Here is a tiny trained network, its code and every weight. The questions are about switching its units off for an input and a class, where a switched-off unit gives its printed mean instead of its output.

import numpy as np


def w(rows, s, z=0):
    codes = np.array(rows[::2]) - 128.0
    scale = np.full(codes.shape[1], s)
    scale[-1] = z or s
    return codes * scale


def norm(h):
    return h / np.sqrt((h * h).mean(-1, keepdims=True) + 1e-5)


def f(y):
    return np.maximum(y, 0)


def log_softmax(a):
    a = a - a.max(-1, keepdims=True)
    return a - np.log(np.exp(a).sum(-1, keepdims=True))


def net(x, mask):
    res = np.array(x, float).reshape(1, 6) / 4 @ E
    u = 0
    for l in range(3):
        y = f(norm(res) @ A[l][:, :-1].T + A[l][:, -1])
        res = res + np.where(mask[u : u + 13], y, B[l][:, -1]) @ B[l][:, :-1]
        u += 13
    return log_softmax(norm(res)[-1] @ U[:, :-1].T + U[:, -1])


A, B = {}, {}
E = w([
[143,254,133,144],'x0',
[185,95,120,199],'x1',
[129,128,125,128],'x2',
[128,128,129,128],'x3',
[37,139,150,180],'x4',
[128,129,127,128],'x5',
],0.0084)
A[0] = w([
[60,118,125,12,243],'L0N0',
[76,138,132,67,165],'L0N1',
[102,146,132,14,202],'L0N2',
[125,57,131,71,2],'L0N3',
[155,194,139,149,33],'L0N4',
[60,140,122,156,14],'L0N5',
[28,159,133,240,53],'L0N6',
[75,138,124,76,162],'L0N7',
[123,70,113,105,131],'L0N8',
[163,125,124,108,134],'L0N9',
[5,68,138,198,5],'L0N10',
[125,79,113,142,142],'L0N11',
[68,187,120,20,151],'L0N12',
],0.015,0.0018)
B[0] = w([
[110,214,49,149,217],'L0N0',
[132,87,123,191,181],'L0N1',
[92,166,130,49,201],'L0N2',
[113,155,174,169,195],'L0N3',
[114,134,63,126,184],'L0N4',
[134,100,116,190,180],'L0N5',
[117,253,164,110,254],'L0N6',
[115,79,125,186,178],'L0N7',
[122,141,167,163,191],'L0N8',
[130,93,113,176,161],'L0N9',
[107,36,67,80,250],'L0N10',
[153,121,147,104,185],'L0N11',
[141,34,201,113,216],'L0N12',
],0.037,0.0092)
A[1] = w([
[168,103,190,150,44],'L1N0',
[143,148,119,122,64],'L1N1',
[155,75,154,5,56],'L1N2',
[135,112,124,134,71],'L1N3',
[147,129,104,122,35],'L1N4',
[94,143,143,136,39],'L1N5',
[69,166,166,159,2],'L1N6',
[153,100,199,125,102],'L1N7',
[173,116,163,158,97],'L1N8',
[170,164,71,134,51],'L1N9',
[114,141,162,124,58],'L1N10',
[152,171,154,176,111],'L1N11',
[117,81,155,157,106],'L1N12',
],0.02,0.0026)
B[1] = w([
[127,251,92,146,193],'L1N0',
[142,140,100,121,142],'L1N1',
[140,98,174,1,225],'L1N2',
[74,108,128,122,139],'L1N3',
[179,145,108,118,138],'L1N4',
[159,106,163,153,184],'L1N5',
[187,99,205,182,254],'L1N6',
[101,236,106,134,191],'L1N7',
[173,209,93,151,183],'L1N8',
[225,132,91,160,178],'L1N9',
[124,123,122,169,161],'L1N10',
[17,102,103,42,210],'L1N11',
[120,228,106,82,212],'L1N12',
],0.025,0.0072)
A[2] = w([
[148,73,252,188,41],'L2N0',
[191,77,52,122,4],'L2N1',
[83,90,102,86,158],'L2N2',
[113,112,130,69,64],'L2N3',
[130,95,87,133,58],'L2N4',
[193,91,84,168,18],'L2N5',
[132,71,15,158,59],'L2N6',
[127,124,56,153,49],'L2N7',
[165,110,155,98,95],'L2N8',
[131,106,137,59,38],'L2N9',
[129,90,125,30,56],'L2N10',
[112,31,163,116,59],'L2N11',
[129,117,135,95,90],'L2N12',
],0.019,0.0029)
B[2] = w([
[75,51,227,182,254],'L2N0',
[228,102,157,227,169],'L2N1',
[153,96,143,57,218],'L2N2',
[194,105,149,123,193],'L2N3',
[69,165,109,111,153],'L2N4',
[252,125,154,156,160],'L2N5',
[64,95,23,147,203],'L2N6',
[93,83,148,106,176],'L2N7',
[95,105,121,86,159],'L2N8',
[161,109,153,84,199],'L2N9',
[178,109,190,76,235],'L2N10',
[191,228,84,94,193],'L2N11',
[160,120,131,116,163],'L2N12',
],0.039,0.0076)
U = w([
[75,73,215,195,180],'0',
[189,91,159,8,144],'1',
[128,248,110,142,212],'2',
[231,86,53,220,3],'3',
[44,44,15,105,16],'4',
],0.018,0.0026)

Each question gives the input, the list of numbers given to net, and the class t.
The units are the neurons (one row each of A and B). Each row of codes is followed by its name. A weight is (code - 128) times the scale printed after its matrix; where a second scale follows, it is the last column's (A, B and U).
mask holds one flag per neuron, layer by layer. A switched-off neuron (its flag False) gives its mean, the last column of its row in B, instead of its output. The means were averaged over made-up inputs and are rounded, as every weight is.
A unit's drop is (log p(t) with every unit on - log p(t) with that unit switched off) / (log p(t) with every unit on - log p(t) with every unit switched off).
unit that matters most: the unit with the biggest drop
k most important neurons: the k neurons with the biggest drops, biggest first
top k neurons in layer l: the k neurons of layer l with the biggest drops, biggest first
drop of u: that unit's drop, to one decimal
input [2,7,-2,7,-2,-4], class 3: unit that matters most => L0N12
input [1,5,-4,4,-1,4], class 3: 3 most important neurons => L0N12, L0N3, L0N6
input [-6,0,2,-3,5,7], class 4: 3 most important neurons => L0N10, L0N12, L0N2
input [0,-8,6,-8,-8,-2], class 0: top 2 neurons in layer 0 => L0N10, L0N0
input [0,-3,-6,1,2,8], class 4: 3 most important neurons => L0N0, L0N10, L0N1
input [-2,7,0,0,-2,-8], class 2: 2 most important neurons => L0N10, L0N0
input [-1,-8,1,-3,5,5], class 4: top 3 neurons in layer 0 => L0N0, L0N10, L0N1
input [4,1,0,6,7,-3], class 2: 2 most important neurons => L0N6, L0N12
input [-6,-2,2,5,-7,3], class 0: 2 most important neurons => L0N3, L1N6
input [2,6,2,-2,2,-3], class 2: 2 most important neurons => L0N12, L0N6
input [3,2,5,2,8,-8], class 2: 3 most important neurons => L0N6, L0N12, L2N0
input [-4,-8,6,0,7,-3], class 4: top 2 neurons in layer 0 => L0N10, L0N0
input [-2,-6,-6,-7,8,-3], class 4: top 2 neurons in layer 0 => L0N10, L0N0
input [6,-6,-1,2,3,5], class 0: unit that matters most => L0N10
input [-7,-1,6,-5,4,5], class 4: drop of L0N10 => 1.0
input [2,5,7,8,-5,-6], class 3: drop of L0N12 => 0.9
input [-1,-6,3,-2,4,8], class 4: drop of L0N10 => 0.8
